Here is a tiny trained network, its code and every weight. The questions are about switching its units off for an input and a target symbol, where a switched-off unit gives its printed mean instead of its output.

import numpy as np


def w(rows, s, z=0):
    codes = np.array(rows[::2]) - 128.0
    scale = np.full(codes.shape[1], s)
    scale[-1] = z or s
    return codes * scale


def norm(h):
    return h / np.sqrt((h * h).mean(-1, keepdims=True) + 1e-5)


def f(y):
    return np.maximum(y, 0)


def softmax(a):
    e = np.exp(a - a.max(-1, keepdims=True))
    return e / e.sum(-1, keepdims=True)


def log_softmax(a):
    a = a - a.max(-1, keepdims=True)
    return a - np.log(np.exp(a).sum(-1, keepdims=True))


def net(x, mask):
    ids = ['αδεζηθμπτφω'.index(c) for c in x.split()]
    T = len(ids)
    res = E[ids] + P[:T]
    u = 0
    for l in range(3):
        r = norm(res)
        for j in range(2):
            rows = slice(4 * j, 4 * j + 4)
            q, k, v = (r @ M[l][rows].T for M in (Q, K, V))
            z = softmax(np.where(np.tri(T) > 0, q @ k.T / 4**0.5, -1e9)) @ v
            o = O[l][rows]
            res = res + np.where(mask[u + j], z, o[:, -1]) @ o[:, :-1]
        u += 2
        y = f(norm(res) @ A[l][:, :-1].T + A[l][:, -1])
        res = res + np.where(mask[u : u + 4], y, B[l][:, -1]) @ B[l][:, :-1]
        u += 4
    return log_softmax(norm(res)[-1] @ U[:, :-1].T + U[:, -1])


Q, K, V, O, A, B = {}, {}, {}, {}, {}, {}
E = w([
[150,95,117],'α',
[110,157,77],'δ',
[108,146,205],'ε',
[113,146,87],'ζ',
[142,132,111],'η',
[227,9,145],'θ',
[125,144,87],'μ',
[130,117,44],'π',
[213,93,111],'τ',
[7,97,208],'φ',
[234,154,239],'ω',
],0.016)
P = w([
[238,88,180],'0',
[252,152,143],'1',
[231,157,121],'2',
[208,170,97],'3',
[186,164,92],'4',
[169,183,97],'5',
[151,180,88],'6',
[143,192,85],'7',
[138,182,102],'8',
[125,195,78],'9',
[138,197,82],'10',
],0.0039)
Q[0] = w([
[76,185,120],'L0H1',
[91,97,218],'L0H1',
[186,151,93],'L0H1',
[214,114,156],'L0H1',
[89,109,150],'L0H2',
[254,94,178],'L0H2',
[51,171,148],'L0H2',
[145,192,171],'L0H2',
],0.0091)
K[0] = w([
[43,210,160],'L0H1',
[118,157,166],'L0H1',
[39,81,61],'L0H1',
[129,133,82],'L0H1',
[181,157,138],'L0H2',
[54,186,180],'L0H2',
[169,84,100],'L0H2',
[255,110,221],'L0H2',
],0.0099)
V[0] = w([
[194,141,105],'L0H1',
[208,177,182],'L0H1',
[52,112,37],'L0H1',
[154,56,60],'L0H1',
[118,97,208],'L0H2',
[162,164,84],'L0H2',
[85,97,104],'L0H2',
[156,255,13],'L0H2',
],0.0077)
O[0] = w([
[83,125,56,228],'L0H1',
[85,2,41,164],'L0H1',
[37,53,47,140],'L0H1',
[144,2,111,223],'L0H1',
[98,135,167,60],'L0H2',
[117,201,133,199],'L0H2',
[125,168,92,93],'L0H2',
[182,102,174,252],'L0H2',
],0.0052,0.0037)
A[0] = w([
[146,57,220,178],'L0N1',
[79,77,144,39],'L0N2',
[153,34,118,171],'L0N3',
[1,78,136,3],'L0N4',
],0.0099,0.0031)
B[0] = w([
[72,132,111,217],'L0N1',
[105,121,196,139],'L0N2',
[93,154,106,254],'L0N3',
[2,155,161,150],'L0N4',
],0.015,0.0053)
Q[1] = w([
[165,84,105],'L1H1',
[173,227,150],'L1H1',
[203,169,80],'L1H1',
[161,78,182],'L1H1',
[202,173,80],'L1H2',
[2,220,167],'L1H2',
[181,117,97],'L1H2',
[183,210,110],'L1H2',
],0.0079)
K[1] = w([
[51,97,160],'L1H1',
[175,52,134],'L1H1',
[252,100,119],'L1H1',
[179,172,183],'L1H1',
[121,212,173],'L1H2',
[50,83,174],'L1H2',
[137,218,124],'L1H2',
[94,172,133],'L1H2',
],0.011)
V[1] = w([
[119,159,223],'L1H1',
[59,146,109],'L1H1',
[149,61,144],'L1H1',
[54,36,228],'L1H1',
[2,107,185],'L1H2',
[112,247,115],'L1H2',
[232,145,60],'L1H2',
[199,27,212],'L1H2',
],0.0063)
O[1] = w([
[62,32,54,4],'L1H1',
[73,147,80,178],'L1H1',
[190,90,121,105],'L1H1',
[83,14,168,32],'L1H1',
[157,214,84,122],'L1H2',
[29,96,2,145],'L1H2',
[45,22,145,155],'L1H2',
[242,146,75,11],'L1H2',
],0.0046,0.0042)
A[1] = w([
[185,133,239,2],'L1N1',
[156,154,151,198],'L1N2',
[23,154,91,132],'L1N3',
[176,254,203,149],'L1N4',
],0.0097,0.0043)
B[1] = w([
[49,2,141,143],'L1N1',
[43,12,124,155],'L1N2',
[175,204,124,255],'L1N3',
[44,123,24,190],'L1N4',
],0.0092,0.0075)
Q[2] = w([
[116,133,69],'L2H1',
[151,123,73],'L2H1',
[159,125,219],'L2H1',
[141,96,166],'L2H1',
[145,165,157],'L2H2',
[187,138,127],'L2H2',
[150,136,219],'L2H2',
[2,154,36],'L2H2',
],0.013)
K[2] = w([
[109,190,156],'L2H1',
[15,77,141],'L2H1',
[248,78,123],'L2H1',
[150,100,151],'L2H1',
[170,74,71],'L2H2',
[222,98,144],'L2H2',
[194,118,195],'L2H2',
[4,100,105],'L2H2',
],0.012)
V[2] = w([
[143,97,184],'L2H1',
[57,140,232],'L2H1',
[153,174,172],'L2H1',
[6,150,213],'L2H1',
[138,224,199],'L2H2',
[237,113,115],'L2H2',
[178,146,50],'L2H2',
[53,179,50],'L2H2',
],0.012)
O[2] = w([
[101,183,137,67],'L2H1',
[114,129,158,130],'L2H1',
[155,110,155,120],'L2H1',
[62,129,182,181],'L2H1',
[167,250,176,116],'L2H2',
[162,120,115,40],'L2H2',
[163,97,48,135],'L2H2',
[112,125,63,249],'L2H2',
],0.013,0.011)
A[2] = w([
[184,116,82,178],'L2N1',
[124,123,47,96],'L2N2',
[254,255,124,193],'L2N3',
[212,35,46,253],'L2N4',
],0.0098,0.0049)
B[2] = w([
[163,44,182,184],'L2N1',
[39,32,148,198],'L2N2',
[58,91,188,169],'L2N3',
[161,207,254,254],'L2N4',
],0.0073)
U = w([
[151,148,106,103],'α',
[161,129,119,205],'δ',
[96,176,244,181],'ε',
[103,127,35,2],'ζ',
[123,160,156,227],'η',
[157,150,123,112],'θ',
[158,92,23,166],'μ',
[105,120,71,17],'π',
[154,79,124,240],'τ',
[144,77,183,178],'φ',
[60,2,158,42],'ω',
],0.013,0.004)

Each question gives the input, a string of symbols that net reads in full, and the target symbol t.
The units are the heads (4 rows each of Q, K, V and O) and the neurons (one row each of A and B). Each row of codes is followed by its name. A weight is (code - 128) times the scale printed after its matrix; where a second scale follows, it is the last column's (O, A, B and U).
mask holds one flag per unit, layer by layer, with each layer's heads first. A switched-off unit (its flag False) gives its mean, the last column of its rows in O or B, instead of its output. The means were averaged over made-up inputs and are rounded, as every weight is.
A unit's drop is (log p(t) with every unit on - log p(t) with that unit switched off) / (log p(t) with every unit on - log p(t) with every unit switched off).
The circuit of an input: a set's keep is (log p(t) with only the set's units on - log p(t) with every unit switched off) / (log p(t) with every unit on - log p(t) with every unit switched off). Starting from the 12 units with the biggest drops (on a tie, the unit counted first), units are removed one at a time, each time the one whose removal leaves the highest keep (on an exact tie, the one counted first), for as long as the keep stays at least 0.8.
circuit, biggest first: the units of the circuit, biggest drop first
unit that matters most: the unit with the biggest drop
top k neurons: the k neurons with the biggest drops, biggest first
which heads matter: for each layer, one digit per head in row order, 1 if its drop is at least 0.15 and else 0, layers parted by /
input δ τ η δ φ π φ ζ, target ε: unit that matters most	L2H1
input α θ φ η, target ε: top 3 neurons	L1N3, L0N4, L1N4
input δ ω π α π α δ, target μ: top 3 neurons	L0N3, L0N4, L0N2
input θ ζ φ η δ, target ε: which heads matter	00 / 00 / 11
input μ φ η δ, target ε: which heads matter	00 / 01 / 11
input φ δ η, target ε: which heads matter	00 / 11 / 11
input θ δ η ω μ, target ω: top 2 neurons	L1N4, L0N1
input δ ε ω μ τ μ θ μ, target ω: top 3 neurons	L0N3, L0N1, L0N4
input π α δ α ω π, target ω: top 2 neurons	L1N4, L0N1
input α π μ, target μ: circuit, biggest first	L2H2, L2H1
input ω η ω τ η, target ω: top 4 neurons	L1N4, L0N1, L2N4, L0N4
input τ φ δ φ π, target ε: circuit, biggest first	L2H1, L2H2
input ω ζ μ δ π α, target μ: which heads matter	00 / 10 / 10
input ω τ π, target ω: top 4 neurons	L0N1, L1N4, L2N4, L1N1
input π τ φ π μ, target ε: circuit, biggest first	L2H2, L0N1, L1N4
input ζ π η, target μ: which heads matter	00 / 00 / 01
input μ α ζ π ζ, target μ: circuit, biggest first	L2H1, L0N4
input η π μ π μ ζ ζ π α, target μ: circuit, biggest first	L2H2, L2H1, L1N3
input φ φ ζ, target ε: circuit, biggest first	L2H2
input τ ω δ θ φ μ φ τ, target ε: circuit, biggest first	L2H1
input θ θ π φ π θ, target ε: top 2 neurons	L0N1, L0N3
input δ ω π α π π μ, target μ: circuit, biggest first	L2H1, L2H2
input θ θ θ π π δ τ η φ θ, target ε: top 2 neurons	L0N3, L1N4
